Here is a tiny trained network, its code and every weight. The questions are about switching its units off for an input and a target symbol, where a switched-off unit gives its printed mean instead of its output.

import numpy as np


def w(rows, s, z=0):
    codes = np.array(rows[::2]) - 128.0
    scale = np.full(codes.shape[1], s)
    scale[-1] = z or s
    return codes * scale


def norm(h):
    return h / np.sqrt((h * h).mean(-1, keepdims=True) + 1e-5)


def f(y):
    return y / 2 * (1 + np.tanh(0.7978845608 * (y + 0.044715 * y**3)))


def softmax(a):
    e = np.exp(a - a.max(-1, keepdims=True))
    return e / e.sum(-1, keepdims=True)


def log_softmax(a):
    a = a - a.max(-1, keepdims=True)
    return a - np.log(np.exp(a).sum(-1, keepdims=True))


def net(x, mask):
    ids = ['ΓΘΨαεζφ'.index(c) for c in x.split()]
    T = len(ids)
    res = E[ids] + P[:T]
    r = norm(res)
    for j in range(3):
        rows = slice(3 * j, 3 * j + 3)
        q, k, v = (r @ M[0][rows].T for M in (Q, K, V))
        z = softmax(np.where(np.tri(T) > 0, q @ k.T / 3**0.5, -1e9)) @ v
        o = O[0][rows]
        res = res + np.where(mask[j], z, o[:, -1]) @ o[:, :-1]
    y = f(norm(res) @ A[0][:, :-1].T + A[0][:, -1])
    res = res + np.where(mask[3:11], y, B[0][:, -1]) @ B[0][:, :-1]
    return log_softmax(norm(res)[-1] @ U[:, :-1].T + U[:, -1])


Q, K, V, O, A, B = {}, {}, {}, {}, {}, {}
E = w([
[113,138,102,70,134],'Γ',
[98,115,126,96,134],'Θ',
[29,3,112,121,161],'Ψ',
[132,122,113,70,62],'α',
[94,112,108,126,127],'ε',
[154,137,204,144,111],'ζ',
[147,77,67,94,150],'φ',
],0.018)
P = w([
[94,30,155,230,240],'0',
[118,192,67,87,119],'1',
[143,18,254,92,133],'2',
[84,89,75,147,109],'3',
[148,200,77,116,117],'4',
[167,82,207,111,150],'5',
[101,71,66,152,90],'6',
[185,201,62,129,116],'7',
[231,89,194,130,170],'8',
[158,51,27,156,77],'9',
],0.0088)
Q[0] = w([
[124,81,125,93,92],'h1',
[103,125,128,111,242],'h1',
[118,96,25,171,88],'h1',
[131,122,79,36,193],'h2',
[99,160,174,121,178],'h2',
[128,134,184,160,246],'h2',
[128,10,170,106,140],'h3',
[141,99,100,154,94],'h3',
[107,87,179,152,186],'h3',
],0.014)
K[0] = w([
[148,159,57,142,146],'h1',
[92,87,119,60,201],'h1',
[185,99,82,144,106],'h1',
[168,85,91,54,116],'h2',
[59,156,118,70,110],'h2',
[75,138,151,79,168],'h2',
[85,208,171,135,189],'h3',
[188,161,115,161,163],'h3',
[6,161,178,167,160],'h3',
],0.016)
V[0] = w([
[92,165,127,119,172],'h1',
[7,159,78,148,131],'h1',
[113,95,143,133,102],'h1',
[118,108,111,159,168],'h2',
[225,75,131,131,79],'h2',
[54,100,148,123,119],'h2',
[43,154,164,115,166],'h3',
[57,130,152,146,83],'h3',
[76,145,147,126,84],'h3',
],0.011)
O[0] = w([
[152,127,147,151,76,153],'h1',
[254,157,110,176,45,253],'h1',
[111,175,121,46,139,139],'h1',
[145,99,135,225,77,132],'h2',
[51,100,120,147,109,169],'h2',
[196,131,143,157,155,197],'h2',
[138,71,94,125,163,178],'h3',
[65,97,60,122,92,97],'h3',
[72,80,79,83,99,107],'h3',
],0.0072,0.0041)
A[0] = w([
[82,138,62,196,178,206],'n1',
[157,86,159,177,126,137],'n2',
[63,250,142,137,46,66],'n3',
[94,158,104,46,62,155],'n4',
[139,141,43,74,56,74],'n5',
[136,32,147,117,115,3],'n6',
[167,192,113,88,144,188],'n7',
[155,101,102,183,95,56],'n8',
],0.015,0.0052)
B[0] = w([
[112,142,76,127,104,165],'n1',
[99,165,126,74,109,168],'n2',
[105,31,7,94,88,166],'n3',
[141,197,168,129,144,229],'n4',
[99,179,189,127,126,255],'n5',
[184,125,144,84,130,177],'n6',
[127,36,68,142,136,209],'n7',
[96,103,189,160,135,159],'n8',
],0.017,0.01)
U = w([
[211,211,91,63,175,145],'Γ',
[247,119,150,227,234,171],'Θ',
[158,103,230,56,113,64],'Ψ',
[16,174,24,57,70,63],'α',
[105,116,138,248,28,128],'ε',
[22,118,149,133,214,95],'ζ',
[131,80,59,229,166,255],'φ',
],0.013,0.011)

Each question gives the input, a string of symbols that net reads in full, and the target symbol t.
The units are the heads (3 rows each of Q, K, V and O) and the neurons (one row each of A and B). Each row of codes is followed by its name. A weight is (code - 128) times the scale printed after its matrix; where a second scale follows, it is the last column's (O, A, B and U).
mask holds one flag per unit, heads first, then neurons. A switched-off unit (its flag False) gives its mean, the last column of its rows in O or B, instead of its output. The means were averaged over made-up inputs and are rounded, as every weight is.
A unit's drop is (log p(t) with every unit on - log p(t) with that unit switched off) / (log p(t) with every unit on - log p(t) with every unit switched off).
The circuit of an input: a set's keep is (log p(t) with only the set's units on - log p(t) with every unit switched off) / (log p(t) with every unit on - log p(t) with every unit switched off). Starting from all 11 units, units are removed one at a time, each time the one whose removal leaves the highest keep (on an exact tie, the one counted first), for as long as the keep stays at least 0.8.
units of the circuit, in order: the units of the circuit, biggest drop first
unit that matters most: the unit with the biggest drop
top k neurons: the k neurons with the biggest drops, biggest first
which heads matter: for each layer, one digit per head in row order, 1 if its drop is at least 0.15 and else 0, layers parted by /
input Θ Γ Γ Ψ ε Θ α Θ, target α: units of the circuit, in order => n3, h3, n5
input α Θ Θ Ψ Ψ Θ Θ Γ, target α: top 4 neurons => n3, n7, n5, n6
input α Θ Θ Θ, target Ψ: unit that matters most => h1
input α Ψ ε φ ε Γ Γ ζ, target φ: top 2 neurons => n5, n2
input φ α Γ Γ α Θ Θ Ψ ε φ, target α: units of the circuit, in order => n7, h2
input Γ φ φ, target Γ: units of the circuit, in order => n5, n7
input Γ Γ α α Γ φ Θ Ψ Γ ε, target ε: which heads matter => 000
input Γ Γ φ Γ ε Γ α, target ε: which heads matter => 101
input ε Ψ α α Γ Ψ Θ Θ, target α: top 2 neurons => n3, n7
input φ Γ Γ α φ Γ, target Θ: top 4 neurons => n2, n5, n3, n1
input Γ Γ Θ Θ Θ ε Γ, target ε: which heads matter => 100
input Θ Γ Γ ε φ Γ, target Θ: which heads matter => 000
input Γ φ φ Θ α Γ ε α, target α: units of the circuit, in order => n3, h2
input Γ φ Γ Γ ε Γ Ψ Ψ ε, target Γ: which heads matter => 011
input ζ Ψ ε Γ Γ Γ φ, target α: unit that matters most => n1
input Γ Θ Θ φ Γ φ ε Γ Θ α, target Γ: top 3 neurons => n4, n8, n7
input φ Γ Γ Γ φ φ Γ Γ α ε, target ε: which heads matter => 001
input α α Γ Θ ζ, target α: which heads matter => 101
input ε Ψ Γ ε ζ φ φ Γ φ Ψ, target α: top 2 neurons => n1, n7
input Γ φ φ Γ Θ Θ φ Θ, target φ: unit that matters most => h3
input Γ ε Γ Γ Ψ Γ ε ζ, target ζ: top 4 neurons => n7, n3, n4, n6
input Γ Θ Ψ φ Ψ Θ, target Γ: which heads matter => 001
input ε φ ε Γ α ε ε α Ψ, target Ψ: top 4 neurons => n6, n7, n2, n3
input Γ ζ φ Γ φ Γ φ ε Ψ Θ, target ε: top 2 neurons => n8, n1
input Γ φ Ψ Γ φ Θ ε ζ, target φ: top 2 neurons => n5, n4
input Θ Γ Γ φ α Γ α ε Γ Θ, target ε: which heads matter => 100
input φ φ ε Γ Γ Ψ, target Ψ: which heads matter => 000
input φ φ Γ Θ ε Γ α, target ε: unit that matters most => h3
input Γ Ψ Γ α Γ ζ Θ Γ, target α: top 4 neurons => n3, n7, n6, n5
